Below is a small trained network, with its code and all its weights. Each question gives an input and a class and asks what happens when units are switched off, that is, made to give their printed mean instead of their output.

import numpy as np


def w(rows, s, z=0):
    codes = np.array(rows[::2]) - 128.0
    scale = np.full(codes.shape[1], s)
    scale[-1] = z or s
    return codes * scale


def f(y):
    return y / 2 * (1 + np.tanh(0.7978845608 * (y + 0.044715 * y**3)))


def log_softmax(a):
    a = a - a.max(-1, keepdims=True)
    return a - np.log(np.exp(a).sum(-1, keepdims=True))


def net(x, mask):
    res = np.array(x, float).reshape(1, 6) / 4 @ E
    y = f(res @ A[0][:, :-1].T + A[0][:, -1])
    res = res + np.where(mask, y, B[0][:, -1]) @ B[0][:, :-1]
    return log_softmax(res[-1] @ U[:, :-1].T + U[:, -1])


A, B = {}, {}
E = w([
[189,232,200,91,140,137,160,48,107],'x0',
[80,2,100,192,97,198,202,30,146],'x1',
[155,160,12,187,164,185,168,116,78],'x2',
[40,161,152,143,33,201,143,231,81],'x3',
[180,37,143,38,163,217,99,186,176],'x4',
[103,188,86,51,10,32,163,116,161],'x5',
],0.0076)
A[0] = w([
[116,140,119,176,83,99,135,97,106,184],'n1',
[126,80,158,153,190,155,117,77,135,254],'n2',
[118,96,153,85,144,90,106,229,151,209],'n3',
[130,173,147,44,39,160,134,160,116,212],'n4',
[92,80,113,157,75,125,109,207,139,133],'n5',
[138,91,129,110,111,88,135,3,146,158],'n6',
[100,121,178,201,165,191,119,111,93,182],'n7',
[144,198,87,124,162,59,128,156,111,196],'n8',
[75,139,158,114,40,91,114,142,129,171],'n9',
[141,163,97,113,113,98,141,107,129,165],'n10',
[154,185,99,148,163,139,134,143,107,253],'n11',
[171,128,137,70,176,133,132,134,129,184],'n12',
],0.014,0.0043)
B[0] = w([
[68,40,116,155,107,72,126,86,183,190],'n1',
[253,136,101,193,168,113,179,128,59,242],'n2',
[170,32,165,73,113,97,41,193,97,251],'n3',
[129,248,196,34,151,225,172,150,159,254],'n4',
[21,108,89,133,214,140,147,186,29,248],'n5',
[191,151,91,91,183,36,183,72,110,233],'n6',
[156,83,138,243,84,191,192,126,187,223],'n7',
[49,181,101,166,68,100,29,140,111,231],'n8',
[126,79,173,62,69,35,160,170,167,232],'n9',
[109,149,120,115,106,102,116,69,194,182],'n10',
[84,196,90,187,112,176,83,141,117,201],'n11',
[169,95,127,98,154,184,83,70,136,205],'n12',
],0.014,0.012)
U = w([
[111,92,224,89,93,122,134,217,126,117],'0',
[184,130,84,162,174,84,150,61,104,23],'1',
[73,97,137,87,96,74,149,84,186,169],'2',
[176,46,145,122,166,146,20,122,110,2],'3',
[50,51,115,143,165,159,150,165,86,124],'4',
[78,171,105,177,67,116,48,110,142,230],'5',
[155,76,162,247,99,170,154,132,139,172],'6',
[122,142,171,67,144,218,112,112,173,172],'7',
],0.011,0.0021)

Each question gives the input, the list of numbers given to net, and the class t.
The units are the neurons (one row each of A and B). Each row of codes is followed by its name. A weight is (code - 128) times the scale printed after its matrix; where a second scale follows, it is the last column's (A, B and U).
mask holds one flag per neuron, in row order. A switched-off neuron (its flag False) gives its mean, the last column of its row in B, instead of its output. The means were averaged over made-up inputs and are rounded, as every weight is.
A unit's drop is (log p(t) with every unit on - log p(t) with that unit switched off) / (log p(t) with every unit on - log p(t) with every unit switched off).
The circuit of an input: a set's keep is (log p(t) with only the set's units on - log p(t) with every unit switched off) / (log p(t) with every unit on - log p(t) with every unit switched off). Starting from all 12 units, units are removed one at a time, each time the one whose removal leaves the highest keep (on an exact tie, the one counted first), for as long as the keep stays at least 0.8.
circuit, biggest first: the units of the circuit, biggest drop first
top k neurons: the k neurons with the biggest drops, biggest first
drop when u is switched off: that unit's drop, to one decimal
input [-1,8,-4,-2,1,-4], class 1: circuit, biggest first : [n6]
input [-1,8,-7,-2,-2,-6], class 1: top 2 neurons : [n6 n2]
input [-5,3,0,-5,3,-6], class 6: top 2 neurons : [n7 n6]
input [7,-3,1,0,0,-1], class 5: top 2 neurons : [n8 n11]
input [-2,7,5,-3,-7,7], class 2: top 2 neurons : [n1 n2]
input [8,-5,-8,-3,-7,3], class 2: top 2 neurons : [n9 n6]
input [1,4,4,-5,3,-4], class 1: top 2 neurons : [n6 n2]
input [-7,5,-1,-3,8,-4], class 6: top 3 neurons : [n2 n7 n6]
input [-4,8,7,-4,-7,8], class 2: top 3 neurons : [n1 n2 n10]
input [-8,1,-7,-7,4,6], class 3: top 2 neurons : [n3 n4]
input [4,2,-4,4,8,3], class 7: top 2 neurons : [n4 n12]
input [-1,1,0,-3,-5,2], class 2: top 2 neurons : [n2 n1]
input [4,1,2,6,2,4], class 7: top 2 neurons : [n4 n3]
input [1,4,-6,-7,6,3], class 1: circuit, biggest first : [n6]
input [7,-2,-8,-1,7,5], class 7: drop when n4 is switched off : 1.6
input [-6,-1,-3,-5,-8,-1], class 2: drop when n2 is switched off : 0.5
input [8,-2,5,6,6,-5], class 6: drop when n10 is switched off : 0.1
